Below is a small trained network, with its code and all its weights. Each question gives an input and a target symbol and asks what happens when units are switched off, that is, made to give their printed mean instead of their output.

import numpy as np


def w(rows, s, z=0):
    codes = np.array(rows[::2]) - 128.0
    scale = np.full(codes.shape[1], s)
    scale[-1] = z or s
    return codes * scale


def norm(h):
    return h / np.sqrt((h * h).mean(-1, keepdims=True) + 1e-5)


def softmax(a):
    e = np.exp(a - a.max(-1, keepdims=True))
    return e / e.sum(-1, keepdims=True)


def log_softmax(a):
    a = a - a.max(-1, keepdims=True)
    return a - np.log(np.exp(a).sum(-1, keepdims=True))


def net(x, mask):
    ids = ['ΓΛΞΠΩεζστφ'.index(c) for c in x.split()]
    T = len(ids)
    res = E[ids] + P[:T]
    u = 0
    for l in range(3):
        r = norm(res)
        for j in range(2):
            rows = slice(3 * j, 3 * j + 3)
            q, k, v = (r @ M[l][rows].T for M in (Q, K, V))
            z = softmax(np.where(np.tri(T) > 0, q @ k.T / 3**0.5, -1e9)) @ v
            o = O[l][rows]
            res = res + np.where(mask[u + j], z, o[:, -1]) @ o[:, :-1]
        u += 2
    return log_softmax(norm(res)[-1] @ U[:, :-1].T + U[:, -1])


Q, K, V, O = {}, {}, {}, {}
E = w([
[105,89,95,193,194,146,201],'Γ',
[168,142,135,204,100,140,134],'Λ',
[139,125,161,7,123,71,102],'Ξ',
[141,151,108,119,73,18,120],'Π',
[98,136,149,137,229,72,130],'Ω',
[55,60,167,196,107,38,127],'ε',
[130,93,199,195,105,157,100],'ζ',
[86,183,156,194,142,109,152],'σ',
[66,114,124,131,97,167,130],'τ',
[102,214,152,120,168,131,73],'φ',
],0.02)
P = w([
[186,104,92,83,103,153,148],'0',
[104,90,176,102,109,90,254],'1',
[98,104,181,118,103,88,228],'2',
[89,102,152,133,113,89,192],'3',
[77,110,134,144,122,94,159],'4',
[77,105,113,152,116,85,162],'5',
[90,102,104,145,119,80,153],'6',
],0.0089)
Q[0] = w([
[153,135,108,164,130,88,46],'0.h0',
[170,92,124,108,136,77,199],'0.h0',
[2,153,225,167,120,18,160],'0.h0',
[100,202,144,109,104,142,115],'0.h1',
[150,3,107,112,7,106,220],'0.h1',
[135,105,68,137,106,202,37],'0.h1',
],0.0081)
K[0] = w([
[151,71,117,189,175,169,165],'0.h0',
[56,83,132,148,87,97,72],'0.h0',
[5,179,65,185,124,174,63],'0.h0',
[182,86,105,175,111,139,181],'0.h1',
[1,111,60,112,165,172,77],'0.h1',
[126,79,138,81,37,131,193],'0.h1',
],0.0073)
V[0] = w([
[142,142,145,174,95,56,211],'0.h0',
[184,1,183,85,123,84,61],'0.h0',
[108,172,107,111,69,55,78],'0.h0',
[110,148,102,153,127,102,93],'0.h1',
[116,134,123,63,102,195,178],'0.h1',
[182,221,174,79,118,197,98],'0.h1',
],0.0076)
O[0] = w([
[195,91,90,207,93,51,223,221],'0.h0',
[103,2,100,185,199,113,47,30],'0.h0',
[65,190,67,169,97,88,94,102],'0.h0',
[65,158,154,138,137,145,202,109],'0.h1',
[143,82,53,112,61,150,96,138],'0.h1',
[150,172,69,178,154,187,88,3],'0.h1',
],0.0065,0.0043)
Q[1] = w([
[140,47,30,115,107,187,71],'1.h0',
[120,137,186,134,105,112,99],'1.h0',
[255,126,53,67,194,165,80],'1.h0',
[166,104,66,114,70,163,83],'1.h1',
[158,56,112,108,130,61,155],'1.h1',
[45,96,95,154,103,90,132],'1.h1',
],0.0091)
K[1] = w([
[55,207,207,123,114,141,125],'1.h0',
[161,132,71,132,141,180,158],'1.h0',
[2,143,230,148,27,131,209],'1.h0',
[156,176,173,106,217,87,224],'1.h1',
[102,179,151,171,43,202,102],'1.h1',
[77,153,130,128,123,140,36],'1.h1',
],0.0079)
V[1] = w([
[216,119,101,124,110,182,193],'1.h0',
[153,174,187,152,208,161,157],'1.h0',
[99,230,2,162,147,101,130],'1.h0',
[158,100,43,141,125,105,104],'1.h1',
[157,173,155,149,159,146,49],'1.h1',
[162,169,78,55,148,163,141],'1.h1',
],0.0087)
O[1] = w([
[45,141,73,111,139,174,132,225],'1.h0',
[151,143,144,187,253,180,154,96],'1.h0',
[60,137,74,212,213,40,103,23],'1.h0',
[161,95,126,110,125,8,194,103],'1.h1',
[236,193,96,210,152,72,128,1],'1.h1',
[150,149,37,20,210,51,191,77],'1.h1',
],0.0062,0.0052)
Q[2] = w([
[203,197,103,129,209,152,90],'2.h0',
[203,120,109,115,132,113,157],'2.h0',
[178,72,110,143,158,144,124],'2.h0',
[245,131,146,88,138,127,92],'2.h1',
[44,116,102,249,49,90,196],'2.h1',
[119,47,152,154,147,129,119],'2.h1',
],0.012)
K[2] = w([
[93,72,179,137,83,54,174],'2.h0',
[65,105,171,141,109,145,141],'2.h0',
[66,103,134,118,90,97,102],'2.h0',
[246,122,82,44,147,155,74],'2.h1',
[28,125,124,157,47,143,231],'2.h1',
[66,172,170,46,148,182,124],'2.h1',
],0.011)
V[2] = w([
[254,62,180,95,214,80,155],'2.h0',
[183,108,145,223,78,121,147],'2.h0',
[57,236,180,78,162,93,135],'2.h0',
[75,201,137,112,89,186,84],'2.h1',
[32,241,191,110,196,110,54],'2.h1',
[62,32,5,130,123,139,175],'2.h1',
],0.0073)
O[2] = w([
[102,163,83,124,85,65,245,125],'2.h0',
[138,131,135,242,167,181,170,114],'2.h0',
[91,230,224,120,105,128,77,105],'2.h0',
[84,128,113,82,85,150,214,97],'2.h1',
[112,36,218,58,131,100,254,1],'2.h1',
[27,157,51,136,192,150,104,250],'2.h1',
],0.0079,0.0045)
U = w([
[128,114,34,138,190,158,178,150],'Γ',
[225,170,79,169,82,184,127,159],'Λ',
[162,74,99,55,158,112,49,255],'Ξ',
[140,166,40,133,66,36,107,127],'Π',
[138,134,153,110,236,61,161,142],'Ω',
[50,65,146,188,107,37,79,15],'ε',
[169,54,182,175,132,159,45,175],'ζ',
[139,182,151,145,74,110,254,37],'σ',
[40,112,78,77,54,181,160,105],'τ',
[108,254,149,119,144,166,100,156],'φ',
],0.0098,0.0072)

Each question gives the input, a string of symbols that net reads in full, and the target symbol t.
The units are the heads (3 rows each of Q, K, V and O). Each row of codes is followed by its name. A weight is (code - 128) times the scale printed after its matrix; where a second scale follows, it is the last column's (O and U).
mask holds one flag per head, layer by layer. A switched-off head (its flag False) gives its mean, the last column of its rows in O, instead of its output. The means were averaged over made-up inputs and are rounded, as every weight is.
A unit's drop is (log p(t) with every unit on - log p(t) with that unit switched off) / (log p(t) with every unit on - log p(t) with every unit switched off).
The circuit of an input: a set's keep is (log p(t) with only the set's units on - log p(t) with every unit switched off) / (log p(t) with every unit on - log p(t) with every unit switched off). Starting from all 6 units, units are removed one at a time, each time the one whose removal leaves the highest keep (on an exact tie, the one counted first), for as long as the keep stays at least 0.8.
circuit, biggest first: the units of the circuit, biggest drop first
most important unit: the unit with the biggest drop
which heads matter: for each layer, one digit per head in row order, 1 if its drop is at least 0.15 and else 0, layers parted by /
input τ Ω Ω ε, target Ξ: circuit, biggest first	2.h0, 0.h0, 1.h1
input Γ Ξ τ ε Γ, target τ: circuit, biggest first	1.h1, 0.h1
input Λ σ Π, target σ: which heads matter	10 / 00 / 01
input Γ σ Ξ τ Γ Γ Π, target τ: circuit, biggest first	1.h1, 2.h1
input φ Ξ φ Λ, target φ: circuit, biggest first	2.h0
input Ω Γ Γ ε Π Λ, target σ: circuit, biggest first	2.h0, 0.h1
input Ω Ω ε τ τ ζ, target σ: which heads matter	00 / 10 / 11
input σ Ξ Ω Π φ φ Ξ, target φ: which heads matter	11 / 00 / 10
input ζ ε ε, target ζ: circuit, biggest first	1.h1, 1.h0
input σ Ω φ Γ Γ φ Γ, target φ: which heads matter	10 / 00 / 10
input Λ σ τ Π φ Ω Ω, target Γ: circuit, biggest first	2.h0, 1.h1
input Γ Γ σ Π τ Ξ Λ, target τ: which heads matter	00 / 11 / 00
input Ξ τ Γ Γ, target Π: which heads matter	11 / 10 / 11
input τ φ Γ τ, target φ: which heads matter	10 / 00 / 10
input Ξ Ξ ε, target Π: which heads matter	10 / 01 / 10
input τ Λ Γ σ Ξ Γ σ, target σ: circuit, biggest first	2.h1
input ζ Γ Γ σ, target Λ: which heads matter	00 / 11 / 01
input ζ Ω σ Γ Ω, target σ: circuit, biggest first	2.h0, 1.h0, 0.h0
input τ φ Ω Ξ Ω Π Γ, target Ω: circuit, biggest first	1.h0, 0.h1, 2.h0, 1.h1
input φ Γ ε Ξ Γ, target Ω: circuit, biggest first	2.h1, 1.h0, 0.h0, 1.h1
input Ω Ω φ Γ, target σ: circuit, biggest first	1.h0, 2.h0, 0.h0
input Ω φ τ, target σ: circuit, biggest first	1.h0, 2.h1, 0.h0
input Ω Ω Π φ τ, target σ: most important unit	1.h0
input Λ Γ Γ Λ φ Ξ, target φ: which heads matter	10 / 00 / 01
input Ω τ Γ σ Γ Ξ, target σ: circuit, biggest first	2.h0, 1.h0, 0.h0
input Ξ Ξ Λ, target Π: circuit, biggest first	2.h0, 0.h0
input Γ Γ φ Ω, target φ: most important unit	0.h0
input Ξ Λ Ξ ε Γ Γ Ω, target Π: which heads matter	10 / 11 / 11
input Γ Ω τ Γ Γ Ξ ε, target τ: which heads matter	10 / 11 / 00
